Below is a small trained network, with its code and all its weights. Each question gives an input and a target symbol and asks what happens when units are switched off, that is, made to give their printed mean instead of their output.

import numpy as np


def w(rows, s, z=0):
    codes = np.array(rows[::2]) - 128.0
    scale = np.full(codes.shape[1], s)
    scale[-1] = z or s
    return codes * scale


def norm(h):
    return h / np.sqrt((h * h).mean(-1, keepdims=True) + 1e-5)


def f(y):
    return y / 2 * (1 + np.tanh(0.7978845608 * (y + 0.044715 * y**3)))


def softmax(a):
    e = np.exp(a - a.max(-1, keepdims=True))
    return e / e.sum(-1, keepdims=True)


def log_softmax(a):
    a = a - a.max(-1, keepdims=True)
    return a - np.log(np.exp(a).sum(-1, keepdims=True))


def net(x, mask):
    ids = ['αβγδεζθμπω'.index(c) for c in x.split()]
    T = len(ids)
    res = E[ids] + P[:T]
    u = 0
    for l in range(3):
        r = norm(res)
        for j in range(2):
            rows = slice(3 * j, 3 * j + 3)
            q, k, v = (r @ M[l][rows].T for M in (Q, K, V))
            z = softmax(np.where(np.tri(T) > 0, q @ k.T / 3**0.5, -1e9)) @ v
            o = O[l][rows]
            res = res + np.where(mask[u + j], z, o[:, -1]) @ o[:, :-1]
        u += 2
        y = f(norm(res) @ A[l][:, :-1].T + A[l][:, -1])
        res = res + np.where(mask[u : u + 4], y, B[l][:, -1]) @ B[l][:, :-1]
        u += 4
    return log_softmax(norm(res)[-1] @ U[:, :-1].T + U[:, -1])


Q, K, V, O, A, B = {}, {}, {}, {}, {}, {}
E = w([
[52,119,105,59],'α',
[143,191,115,155],'β',
[58,90,168,35],'γ',
[59,168,60,135],'δ',
[115,175,169,193],'ε',
[145,101,149,171],'ζ',
[3,174,80,98],'θ',
[52,181,162,188],'μ',
[103,153,86,155],'π',
[169,74,141,44],'ω',
],0.031)
P = w([
[61,245,199,90],'0',
[67,205,170,98],'1',
[78,185,158,108],'2',
[85,170,147,113],'3',
[94,160,140,116],'4',
[101,147,131,121],'5',
[105,140,125,122],'6',
[110,132,120,121],'7',
[115,122,112,125],'8',
[118,118,106,123],'9',
[124,108,98,126],'10',
[127,101,92,124],'11',
[132,97,88,122],'12',
],0.011)
Q[0] = w([
[208,253,98,153],'L0H0',
[190,125,158,124],'L0H0',
[126,110,200,233],'L0H0',
[161,127,152,115],'L0H1',
[80,113,112,144],'L0H1',
[130,117,129,136],'L0H1',
],0.049)
K[0] = w([
[135,242,56,156],'L0H0',
[185,127,89,84],'L0H0',
[178,147,253,151],'L0H0',
[141,122,140,117],'L0H1',
[101,114,120,141],'L0H1',
[128,118,126,138],'L0H1',
],0.046)
V[0] = w([
[174,158,201,109],'L0H0',
[67,109,123,59],'L0H0',
[135,129,124,142],'L0H0',
[152,160,124,118],'L0H1',
[156,82,121,185],'L0H1',
[192,252,136,91],'L0H1',
],0.011)
O[0] = w([
[156,59,181,161,234],'L0H0',
[142,164,2,5,4],'L0H0',
[125,124,150,151,146],'L0H0',
[135,114,123,154,99],'L0H1',
[128,96,166,82,44],'L0H1',
[135,101,64,209,175],'L0H1',
],0.0089,0.0014)
A[0] = w([
[252,63,112,39,4],'L0N0',
[147,65,161,57,116],'L0N1',
[213,65,169,88,153],'L0N2',
[142,94,63,146,119],'L0N3',
],0.029,0.005)
B[0] = w([
[253,191,100,110,173],'L0N0',
[102,31,155,184,218],'L0N1',
[181,158,208,106,254],'L0N2',
[176,104,125,160,152],'L0N3',
],0.031,0.0085)
Q[1] = w([
[104,224,147,253],'L1H0',
[137,58,123,139],'L1H0',
[165,120,121,81],'L1H0',
[61,90,143,106],'L1H1',
[171,119,187,141],'L1H1',
[131,191,120,157],'L1H1',
],0.043)
K[1] = w([
[106,134,4,197],'L1H0',
[165,99,148,110],'L1H0',
[121,121,142,154],'L1H0',
[80,116,158,105],'L1H1',
[138,108,179,160],'L1H1',
[139,203,148,162],'L1H1',
],0.047)
V[1] = w([
[128,128,134,123],'L1H0',
[130,135,128,124],'L1H0',
[142,125,114,123],'L1H0',
[2,144,137,128],'L1H1',
[161,123,127,127],'L1H1',
[133,126,131,125],'L1H1',
],0.018)
O[1] = w([
[136,133,131,132,85],'L1H0',
[130,129,127,125,134],'L1H0',
[128,136,143,120,113],'L1H0',
[252,114,118,114,2],'L1H1',
[106,133,127,134,161],'L1H1',
[130,133,121,134,130],'L1H1',
],0.012,0.0019)
A[1] = w([
[144,149,96,39,187],'L1N0',
[151,64,71,173,6],'L1N1',
[60,254,148,116,191],'L1N2',
[14,99,96,38,5],'L1N3',
],0.031,0.0016)
B[1] = w([
[73,57,130,3,202],'L1N0',
[89,69,128,68,240],'L1N1',
[114,232,81,178,254],'L1N2',
[207,174,230,198,192],'L1N3',
],0.031,0.0077)
Q[2] = w([
[1,208,165,197],'L2H0',
[117,7,8,216],'L2H0',
[76,232,26,30],'L2H0',
[95,67,83,112],'L2H1',
[179,15,94,199],'L2H1',
[101,109,118,120],'L2H1',
],0.033)
K[2] = w([
[54,210,127,246],'L2H0',
[120,11,39,207],'L2H0',
[78,198,41,23],'L2H0',
[133,88,65,104],'L2H1',
[68,4,94,115],'L2H1',
[131,123,106,128],'L2H1',
],0.036)
V[2] = w([
[55,199,34,175],'L2H0',
[158,92,174,106],'L2H0',
[89,2,86,174],'L2H0',
[179,214,99,113],'L2H1',
[168,139,120,170],'L2H1',
[83,93,138,110],'L2H1',
],0.017)
O[2] = w([
[240,46,178,130,112],'L2H0',
[64,166,95,127,137],'L2H0',
[160,241,211,177,3],'L2H0',
[151,192,9,136,180],'L2H1',
[193,161,82,160,175],'L2H1',
[73,88,188,107,80],'L2H1',
],0.012,0.0061)
A[2] = w([
[131,6,89,102,149],'L2N0',
[216,5,67,76,85],'L2N1',
[140,23,119,176,149],'L2N2',
[20,128,6,86,3],'L2N3',
],0.023,0.012)
B[2] = w([
[2,193,75,125,210],'L2N0',
[74,191,181,146,254],'L2N1',
[100,153,150,117,207],'L2N2',
[167,54,146,178,191],'L2N3',
],0.059,0.0059)
U = w([
[162,118,83,180,203],'α',
[77,252,163,183,9],'β',
[112,71,210,158,160],'γ',
[180,168,152,48,130],'δ',
[146,44,101,85,194],'ε',
[144,140,116,12,150],'ζ',
[59,52,96,231,95],'θ',
[112,120,116,105,131],'μ',
[123,117,128,127,102],'π',
[102,126,107,94,141],'ω',
],0.015,0.011)

Each question gives the input, a string of symbols that net reads in full, and the target symbol t.
The units are the heads (3 rows each of Q, K, V and O) and the neurons (one row each of A and B). Each row of codes is followed by its name. A weight is (code - 128) times the scale printed after its matrix; where a second scale follows, it is the last column's (O, A, B and U).
mask holds one flag per unit, layer by layer, with each layer's heads first. A switched-off unit (its flag False) gives its mean, the last column of its rows in O or B, instead of its output. The means were averaged over made-up inputs and are rounded, as every weight is.
A unit's drop is (log p(t) with every unit on - log p(t) with that unit switched off) / (log p(t) with every unit on - log p(t) with every unit switched off).
top k neurons: the k neurons with the biggest drops, biggest first
top k neurons in layer l: the k neurons of layer l with the biggest drops, biggest first
heads that matter: for each layer, one digit per head in row order, 1 if its drop is at least 0.15 and else 0, layers parted by /
drop of u: that unit's drop, to one decimal
input θ μ ζ ζ α, target ζ: heads that matter -> 10 / 01 / 10
input ζ γ γ, target γ: top 3 neurons -> [L0N1; L1N3; L1N0]
input β α ζ, target α: top 4 neurons -> [L0N1; L1N1; L1N0; L2N1]
input β π δ δ β ζ θ, target ε: top 2 neurons -> [L0N2; L1N0]
input ε θ ζ ε π γ π ζ π ζ ε, target γ: top 2 neurons in layer 0 -> [L0N2; L0N0]
input ζ ζ ε ω δ θ β μ, target α: heads that matter -> 00 / 00 / 10
input ε β ζ ζ γ θ, target ε: top 4 neurons -> [L1N0; L2N3; L0N1; L1N3]
input ζ π ζ ζ δ, target θ: top 3 neurons -> [L0N0; L0N2; L1N0]
input γ ζ ζ δ ζ δ ω δ ε, target α: top 3 neurons in layer 1 -> [L1N0; L1N1; L1N2]
input θ γ ζ δ π δ δ μ β γ β β, target γ: top 3 neurons -> [L0N0; L0N2; L0N3]
input α β ε ζ, target α: top 3 neurons -> [L0N1; L1N1; L2N1]
input δ ζ ζ ζ, target γ: top 3 neurons -> [L0N0; L2N0; L1N0]
input ε β ζ ζ β γ ε β β, target γ: top 2 neurons in layer 1 -> [L1N2; L1N0]
input π γ α, target ζ: top 3 neurons -> [L1N0; L1N3; L0N0]
input ζ ζ δ β δ μ δ ζ ζ ζ θ ζ ε, target α: top 3 neurons -> [L0N1; L1N1; L1N2]
input ζ ω α ω μ ω ζ ζ π δ γ, target γ: top 3 neurons -> [L0N1; L1N3; L0N2]
input μ α β ζ ζ ζ, target γ: top 2 neurons in layer 0 -> [L0N0; L0N2]
input π ζ ζ π δ, target θ: top neuron in layer 2 -> [L2N3]
input γ ζ ζ γ ζ π ζ γ ζ ζ ε ζ β, target α: top neuron in layer 2 -> [L2N1]
input δ ζ ζ π μ ω, target δ: drop of L0H0 -> 0.1
input ζ ζ ε ζ π ζ γ ω, target δ: drop of L0N0 -> 2.0
